Below is a small trained network, with its code and all its weights. Each question gives an input and a target symbol and asks what happens when units are switched off, that is, made to give their printed mean instead of their output.

import numpy as np


def w(rows, s, z=0):
    codes = np.array(rows[::2]) - 128.0
    scale = np.full(codes.shape[1], s)
    scale[-1] = z or s
    return codes * scale


def f(y):
    return np.maximum(y, 0)


def softmax(a):
    e = np.exp(a - a.max(-1, keepdims=True))
    return e / e.sum(-1, keepdims=True)


def log_softmax(a):
    a = a - a.max(-1, keepdims=True)
    return a - np.log(np.exp(a).sum(-1, keepdims=True))


def net(x, mask):
    ids = ['αδμστψω'.index(c) for c in x.split()]
    T = len(ids)
    res = E[ids] + P[:T]
    u = 0
    for l in range(2):
        r = res
        for j in range(3):
            rows = slice(3 * j, 3 * j + 3)
            q, k, v = (r @ M[l][rows].T for M in (Q, K, V))
            z = softmax(np.where(np.tri(T) > 0, q @ k.T / 3**0.5, -1e9)) @ v
            o = O[l][rows]
            res = res + np.where(mask[u + j], z, o[:, -1]) @ o[:, :-1]
        u += 3
        y = f(res @ A[l][:, :-1].T + A[l][:, -1])
        res = res + np.where(mask[u : u + 12], y, B[l][:, -1]) @ B[l][:, :-1]
        u += 12
    return log_softmax(res[-1] @ U[:, :-1].T + U[:, -1])


Q, K, V, O, A, B = {}, {}, {}, {}, {}, {}
E = w([
[112,89,45,99],'α',
[171,197,102,2],'δ',
[165,95,173,81],'μ',
[134,108,159,174],'σ',
[150,253,56,132],'τ',
[180,132,118,8],'ψ',
[214,193,138,132],'ω',
],0.02)
P = w([
[3,201,165,74],'0',
[146,41,67,185],'1',
[128,155,126,31],'2',
[181,62,56,191],'3',
[99,162,138,44],'4',
[177,49,61,200],'5',
[96,163,144,52],'6',
[182,57,63,207],'7',
[109,170,147,62],'8',
[187,57,66,209],'9',
[107,178,149,66],'10',
[189,55,67,212],'11',
[105,179,148,65],'12',
[186,57,65,211],'13',
],0.011)
Q[0] = w([
[138,142,172,159],'0.h1',
[192,95,128,128],'0.h1',
[160,121,158,190],'0.h1',
[96,166,164,95],'0.h2',
[117,76,127,121],'0.h2',
[200,173,215,134],'0.h2',
[121,170,246,66],'0.h3',
[111,181,154,76],'0.h3',
[129,171,184,84],'0.h3',
],0.014)
K[0] = w([
[142,152,214,148],'0.h1',
[132,100,166,133],'0.h1',
[167,153,109,178],'0.h1',
[107,118,164,151],'0.h2',
[162,76,77,144],'0.h2',
[81,129,167,162],'0.h2',
[252,116,97,164],'0.h3',
[142,101,108,160],'0.h3',
[209,136,94,103],'0.h3',
],0.017)
V[0] = w([
[147,132,127,89],'0.h1',
[98,163,101,91],'0.h1',
[102,183,177,239],'0.h1',
[130,188,118,165],'0.h2',
[137,102,139,110],'0.h2',
[73,158,141,158],'0.h2',
[217,124,77,209],'0.h3',
[23,141,161,138],'0.h3',
[254,105,59,183],'0.h3',
],0.0093)
O[0] = w([
[129,232,197,105,156],'0.h1',
[97,103,50,46,165],'0.h1',
[28,163,200,100,4],'0.h1',
[138,113,77,104,112],'0.h2',
[106,27,93,70,134],'0.h2',
[3,54,190,82,90],'0.h2',
[112,94,66,88,85],'0.h3',
[142,235,172,188,120],'0.h3',
[71,61,135,67,104],'0.h3',
],0.0053,0.013)
A[0] = w([
[163,49,202,101,204],'0.n1',
[17,107,200,211,129],'0.n2',
[217,190,127,209,134],'0.n3',
[196,30,110,253,48],'0.n4',
[85,128,25,27,131],'0.n5',
[109,153,127,254,141],'0.n6',
[132,24,77,221,167],'0.n7',
[211,130,88,40,86],'0.n8',
[98,54,155,126,214],'0.n9',
[64,134,108,42,2],'0.n10',
[207,65,119,150,91],'0.n11',
[136,92,239,47,185],'0.n12',
],0.01,0.0052)
B[0] = w([
[142,236,113,153,161],'0.n1',
[79,107,33,139,130],'0.n2',
[106,156,102,135,231],'0.n3',
[188,92,165,122,201],'0.n4',
[165,144,119,159,238],'0.n5',
[56,69,106,251,169],'0.n6',
[236,114,57,116,179],'0.n7',
[72,50,164,112,254],'0.n8',
[124,75,191,49,141],'0.n9',
[150,186,173,196,162],'0.n10',
[130,129,164,131,196],'0.n11',
[134,173,2,204,161],'0.n12',
],0.009,0.019)
Q[1] = w([
[120,189,151,147],'1.h1',
[97,70,142,92],'1.h1',
[105,103,253,118],'1.h1',
[114,101,76,57],'1.h2',
[131,76,182,150],'1.h2',
[149,116,119,158],'1.h2',
[127,163,94,121],'1.h3',
[84,34,101,159],'1.h3',
[108,121,173,107],'1.h3',
],0.015)
K[1] = w([
[150,160,74,191],'1.h1',
[69,83,56,100],'1.h1',
[147,11,83,184],'1.h1',
[91,82,53,61],'1.h2',
[227,149,157,138],'1.h2',
[115,201,105,34],'1.h2',
[175,164,89,148],'1.h3',
[130,117,92,95],'1.h3',
[2,67,141,138],'1.h3',
],0.0093)
V[1] = w([
[117,10,61,120],'1.h1',
[150,63,94,130],'1.h1',
[138,142,171,33],'1.h1',
[233,184,130,72],'1.h2',
[132,186,194,132],'1.h2',
[161,95,130,149],'1.h2',
[128,104,117,55],'1.h3',
[65,139,75,158],'1.h3',
[115,174,93,223],'1.h3',
],0.011)
O[1] = w([
[173,136,73,114,9],'1.h1',
[142,98,103,109,73],'1.h1',
[2,57,135,88,85],'1.h1',
[105,173,152,82,205],'1.h2',
[126,77,120,135,103],'1.h2',
[73,126,157,182,141],'1.h2',
[110,153,122,153,49],'1.h3',
[127,117,131,127,64],'1.h3',
[142,115,138,94,253],'1.h3',
],0.0091,0.015)
A[1] = w([
[151,92,131,79,158],'1.n1',
[154,101,164,123,34],'1.n2',
[9,82,65,63,69],'1.n3',
[99,175,108,145,142],'1.n4',
[148,168,190,204,156],'1.n5',
[137,159,168,107,102],'1.n6',
[173,101,93,184,97],'1.n7',
[165,135,135,100,54],'1.n8',
[61,131,210,112,92],'1.n9',
[165,167,189,113,227],'1.n10',
[85,131,117,84,254],'1.n11',
[167,194,141,64,165],'1.n12',
],0.015,0.0092)
B[1] = w([
[148,204,124,167,184],'1.n1',
[130,73,28,144,152],'1.n2',
[94,77,233,103,161],'1.n3',
[138,92,82,128,151],'1.n4',
[109,149,116,76,251],'1.n5',
[106,39,228,97,160],'1.n6',
[74,85,164,144,254],'1.n7',
[44,121,135,128,162],'1.n8',
[120,177,107,252,163],'1.n9',
[151,173,119,132,236],'1.n10',
[121,67,14,132,172],'1.n11',
[144,89,125,107,216],'1.n12',
],0.011,0.02)
U = w([
[205,165,39,124,243],'α',
[55,109,211,119,12],'δ',
[165,117,254,92,243],'μ',
[187,96,160,184,4],'σ',
[149,195,195,190,106],'τ',
[68,81,117,45,145],'ψ',
[76,168,64,148,152],'ω',
],0.0092,0.0025)

Each question gives the input, a string of symbols that net reads in full, and the target symbol t.
The units are the heads (3 rows each of Q, K, V and O) and the neurons (one row each of A and B). Each row of codes is followed by its name. A weight is (code - 128) times the scale printed after its matrix; where a second scale follows, it is the last column's (O, A, B and U).
mask holds one flag per unit, layer by layer, with each layer's heads first. A switched-off unit (its flag False) gives its mean, the last column of its rows in O or B, instead of its output. The means were averaged over made-up inputs and are rounded, as every weight is.
A unit's drop is (log p(t) with every unit on - log p(t) with that unit switched off) / (log p(t) with every unit on - log p(t) with every unit switched off).
The circuit of an input: a set's keep is (log p(t) with only the set's units on - log p(t) with every unit switched off) / (log p(t) with every unit on - log p(t) with every unit switched off). Starting from the 12 units with the biggest drops (on a tie, the unit counted first), units are removed one at a time, each time the one whose removal leaves the highest keep (on an exact tie, the one counted first), for as long as the keep stays at least 0.8.
circuit, biggest first: the units of the circuit, biggest drop first
top k neurons: the k neurons with the biggest drops, biggest first
top k neurons in layer l: the k neurons of layer l with the biggest drops, biggest first
heads that matter: for each layer, one digit per head in row order, 1 if its drop is at least 0.15 and else 0, layers parted by /
input ψ μ δ ω ψ, target ψ: circuit, biggest first	1.h1
input α α ψ α δ α ψ α τ ω, target τ: heads that matter	101 / 110
input τ α α μ ω α μ α τ, target τ: heads that matter	111 / 100
input σ σ α σ μ μ α τ α α ω α ψ, target σ: heads that matter	111 / 010
input μ τ τ δ τ α μ μ ψ ψ α σ ω, target μ: circuit, biggest first	1.n6; 0.n6
input ψ ω ψ μ μ, target ψ: top 2 neurons in layer 0	0.n6; 0.n8
input α μ α τ μ μ δ μ σ, target α: top 2 neurons in layer 0	0.n12; 0.n10
input τ ω α α τ δ τ μ α τ δ μ ψ, target τ: top 2 neurons	0.n5; 0.n12
input τ ω μ ω α ψ ω ω ψ α ω μ α ω, target τ: heads that matter	110 / 100
input α ψ τ δ τ μ μ μ α δ δ δ ω, target α: heads that matter	001 / 100
input α α μ α σ σ, target δ: circuit, biggest first	1.n7; 0.n6; 1.n5
input δ α α ω α, target δ: circuit, biggest first	1.h1; 1.n3; 0.n6
input τ μ μ α τ α α ω α δ μ, target τ: top 2 neurons in layer 0	0.n12; 0.n1
input τ μ α σ ψ ψ δ τ ω α δ α ω δ, target ψ: top 4 neurons	0.n8; 1.n3; 0.n10; 0.n6
input α α μ δ ω ω μ α δ, target α: top 3 neurons in layer 0	0.n5; 0.n12; 0.n10
input μ α σ α, target σ: circuit, biggest first	1.n7; 0.n7; 0.n4
input σ δ α τ ψ δ μ δ α δ α, target σ: top 3 neurons	0.n12; 0.n2; 1.n7
input α δ τ α τ α ω σ ω α τ, target α: circuit, biggest first	1.h1; 0.h3
input α τ ψ μ ψ, target α: top 3 neurons	0.n12; 0.n5; 1.n7
input ψ μ τ α ψ, target ψ: circuit, biggest first	0.h3
input α μ μ α α α δ α α τ δ σ, target δ: circuit, biggest first	0.n6; 1.n7; 1.n5
input ψ μ σ, target ψ: heads that matter	101 / 100
input μ σ μ μ, target μ: top 3 neurons in layer 0	0.n8; 0.n1; 0.n12
input σ μ δ, target σ: top 3 neurons	0.n10; 0.n5; 0.n2
input ω α δ α μ σ μ μ α, target ω: top 3 neurons	0.n8; 0.n6; 0.n5
input α μ τ ψ α, target α: top 4 neurons	1.n7; 0.n6; 0.n8; 0.n10
input δ ψ α τ δ α μ ω ω μ ω, target δ: heads that matter	001 / 100
